Below is a small trained network, with its code and all its weights. Each question gives an input and a class and asks what happens when units are switched off, that is, made to give their printed mean instead of their output.

import numpy as np


def w(rows, s, z=0):
    codes = np.array(rows[::2]) - 128.0
    scale = np.full(codes.shape[1], s)
    scale[-1] = z or s
    return codes * scale


def f(y):
    return y / 2 * (1 + np.tanh(0.7978845608 * (y + 0.044715 * y**3)))


def log_softmax(a):
    a = a - a.max(-1, keepdims=True)
    return a - np.log(np.exp(a).sum(-1, keepdims=True))


def net(x, mask):
    res = np.array(x, float).reshape(1, 6) / 4 @ E
    y = f(res @ A[0][:, :-1].T + A[0][:, -1])
    res = res + np.where(mask, y, B[0][:, -1]) @ B[0][:, :-1]
    return log_softmax(res[-1] @ U[:, :-1].T + U[:, -1])


A, B = {}, {}
E = w([
[66,39,194,38,158,140,56,112],'x0',
[146,134,182,130,245,109,201,177],'x1',
[128,129,129,126,125,124,132,128],'x2',
[70,41,2,127,148,87,221,108],'x3',
[59,183,119,131,150,239,167,95],'x4',
[211,164,92,31,164,113,145,28],'x5',
],0.0066)
A[0] = w([
[55,84,176,61,145,135,113,105,130],'N0',
[121,141,148,115,213,86,165,155,115],'N1',
[89,137,110,104,24,103,99,100,123],'N2',
[89,84,70,153,145,87,153,97,41],'N3',
[127,107,165,138,213,95,181,192,122],'N4',
[105,59,171,62,137,126,109,100,82],'N5',
[117,109,97,126,43,136,92,69,70],'N6',
[30,79,123,192,92,143,122,209,79],'N7',
[131,145,145,131,193,111,167,161,105],'N8',
[134,175,94,74,163,139,120,72,93],'N9',
[113,112,61,125,16,131,93,101,113],'N10',
[77,101,65,144,138,80,211,122,115],'N11',
[173,174,103,202,109,107,171,122,104],'N12',
[82,102,57,120,123,92,170,132,63],'N13',
[142,196,78,185,108,95,182,128,97],'N14',
[168,137,111,69,132,121,136,73,125],'N15',
[175,200,101,154,86,121,168,151,85],'N16',
[203,221,215,150,85,158,96,163,35],'N17',
[160,175,100,36,129,99,133,64,4],'N18',
[153,105,151,113,204,117,182,173,81],'N19',
[162,151,109,69,171,102,129,25,34],'N20',
[162,76,147,124,147,59,104,143,151],'N21',
[81,83,143,210,119,139,105,186,19],'N22',
[189,81,100,120,123,27,105,180,144],'N23',
[72,73,153,64,154,112,86,106,13],'N24',
[180,88,132,135,144,38,102,162,75],'N25',
[96,82,72,131,131,106,174,127,56],'N26',
[60,145,166,162,94,126,122,208,92],'N27',
[42,182,109,125,188,255,180,94,178],'N28',
],0.0075,0.0037)
B[0] = w([
[148,63,168,236,91,154,200,84,224],'N0',
[148,159,136,102,110,183,158,191,176],'N1',
[151,144,121,107,132,211,182,216,197],'N2',
[45,147,183,53,175,163,50,72,177],'N3',
[149,177,123,86,127,180,169,205,202],'N4',
[147,71,154,202,118,149,161,77,198],'N5',
[148,190,158,96,138,192,158,215,185],'N6',
[193,150,38,164,205,103,106,126,235],'N7',
[157,150,153,99,103,176,157,162,159],'N8',
[140,150,80,144,163,72,113,150,172],'N9',
[146,195,155,92,122,206,199,237,224],'N10',
[70,120,177,59,149,135,59,94,229],'N11',
[159,43,202,178,125,166,180,54,188],'N12',
[50,140,185,80,157,150,29,86,188],'N13',
[169,31,183,203,113,163,164,57,194],'N14',
[161,145,77,159,160,114,117,149,184],'N15',
[150,35,168,155,137,167,142,78,179],'N16',
[5,113,184,36,175,117,8,65,212],'N17',
[182,143,84,159,197,113,106,137,177],'N18',
[149,163,143,81,121,191,160,191,171],'N19',
[197,168,54,196,206,113,104,148,190],'N20',
[90,149,108,158,69,121,158,128,186],'N21',
[197,149,44,179,225,126,74,111,179],'N22',
[53,171,114,147,58,70,144,119,212],'N23',
[146,61,194,194,136,164,170,72,187],'N24',
[82,182,122,139,84,60,131,128,171],'N25',
[59,108,153,45,163,145,41,79,180],'N26',
[166,151,64,155,207,72,91,126,186],'N27',
[48,188,107,155,9,3,154,136,253],'N28',
],0.0069,0.0055)
U = w([
[74,120,199,48,195,140,25,70,102],'0',
[189,145,32,197,254,92,107,136,98],'1',
[157,18,197,218,112,178,194,61,99],'2',
[130,130,125,133,117,112,142,138,250],'3',
[148,173,146,82,122,229,182,221,101],'4',
[76,177,114,164,29,8,150,123,89],'5',
],0.0093,0.014)

Each question gives the input, the list of numbers given to net, and the class t.
The units are the neurons (one row each of A and B). Each row of codes is followed by its name. A weight is (code - 128) times the scale printed after its matrix; where a second scale follows, it is the last column's (A, B and U).
mask holds one flag per neuron, in row order. A switched-off neuron (its flag False) gives its mean, the last column of its row in B, instead of its output. The means were averaged over made-up inputs and are rounded, as every weight is.
A unit's drop is (log p(t) with every unit on - log p(t) with that unit switched off) / (log p(t) with every unit on - log p(t) with every unit switched off).
The circuit of an input: a set's keep is (log p(t) with only the set's units on - log p(t) with every unit switched off) / (log p(t) with every unit on - log p(t) with every unit switched off). Starting from the 12 units with the biggest drops (on a tie, the unit counted first), units are removed one at a time, each time the one whose removal leaves the highest keep (on an exact tie, the one counted first), for as long as the keep stays at least 0.8.
circuit, biggest first: the units of the circuit, biggest drop first
unit that matters most: the unit with the biggest drop
top k neurons: the k neurons with the biggest drops, biggest first
drop of u: that unit's drop, to one decimal
input [-6,-6,2,-1,5,-6], class 1: top 4 neurons => N7, N27, N22, N0
input [5,-8,-1,7,-3,-4], class 4: top 4 neurons => N10, N2, N6, N17
input [-4,1,3,4,5,1], class 5: unit that matters most => N28
input [2,7,-2,-1,-2,7], class 1: top 2 neurons => N20, N10
input [-4,3,3,0,-7,6], class 5: top 3 neurons => N23, N25, N7
input [0,3,-2,8,7,-7], class 0: circuit, biggest first => N11, N26
input [-5,6,-4,4,-3,5], class 4: circuit, biggest first => N19, N1
input [-6,1,2,-3,-4,-7], class 1: top 3 neurons => N27, N22, N7
input [-8,-2,0,3,-2,7], class 2: top 4 neurons => N14, N12, N16, N7
input [-4,5,0,-5,-4,-2], class 0: top 2 neurons => N17, N28
input [1,4,6,5,-7,0], class 5: top 2 neurons => N23, N25
input [3,8,0,3,-7,6], class 4: circuit, biggest first => N19, N4
input [6,-4,5,2,-8,8], class 1: top 2 neurons => N20, N18
input [-8,-1,1,0,6,-7], class 2: top 3 neurons => N14, N12, N16
input [-1,5,-1,-1,7,0], class 5: unit that matters most => N28
input [-1,-7,-6,-5,-4,-1], class 4: circuit, biggest first => N10, N2
input [-6,-1,5,-3,5,1], class 2: circuit, biggest first => N14, N12
input [-4,-4,-4,-8,-7,6], class 0: top 2 neurons => N17, N28
input [0,6,4,4,-8,-4], class 5: top 3 neurons => N23, N25, N21
input [-1,-3,-5,0,7,-3], class 5: circuit, biggest first => N28
input [4,6,-4,2,-8,6], class 5: circuit, biggest first => N23, N25
input [2,-5,-1,-2,-1,-4], class 4: drop of N2 => 0.3
input [-8,6,-3,-8,-2,3], class 0: drop of N5 => 0.1
input [-4,-4,5,-6,-5,-8], class 1: drop of N27 => 0.2
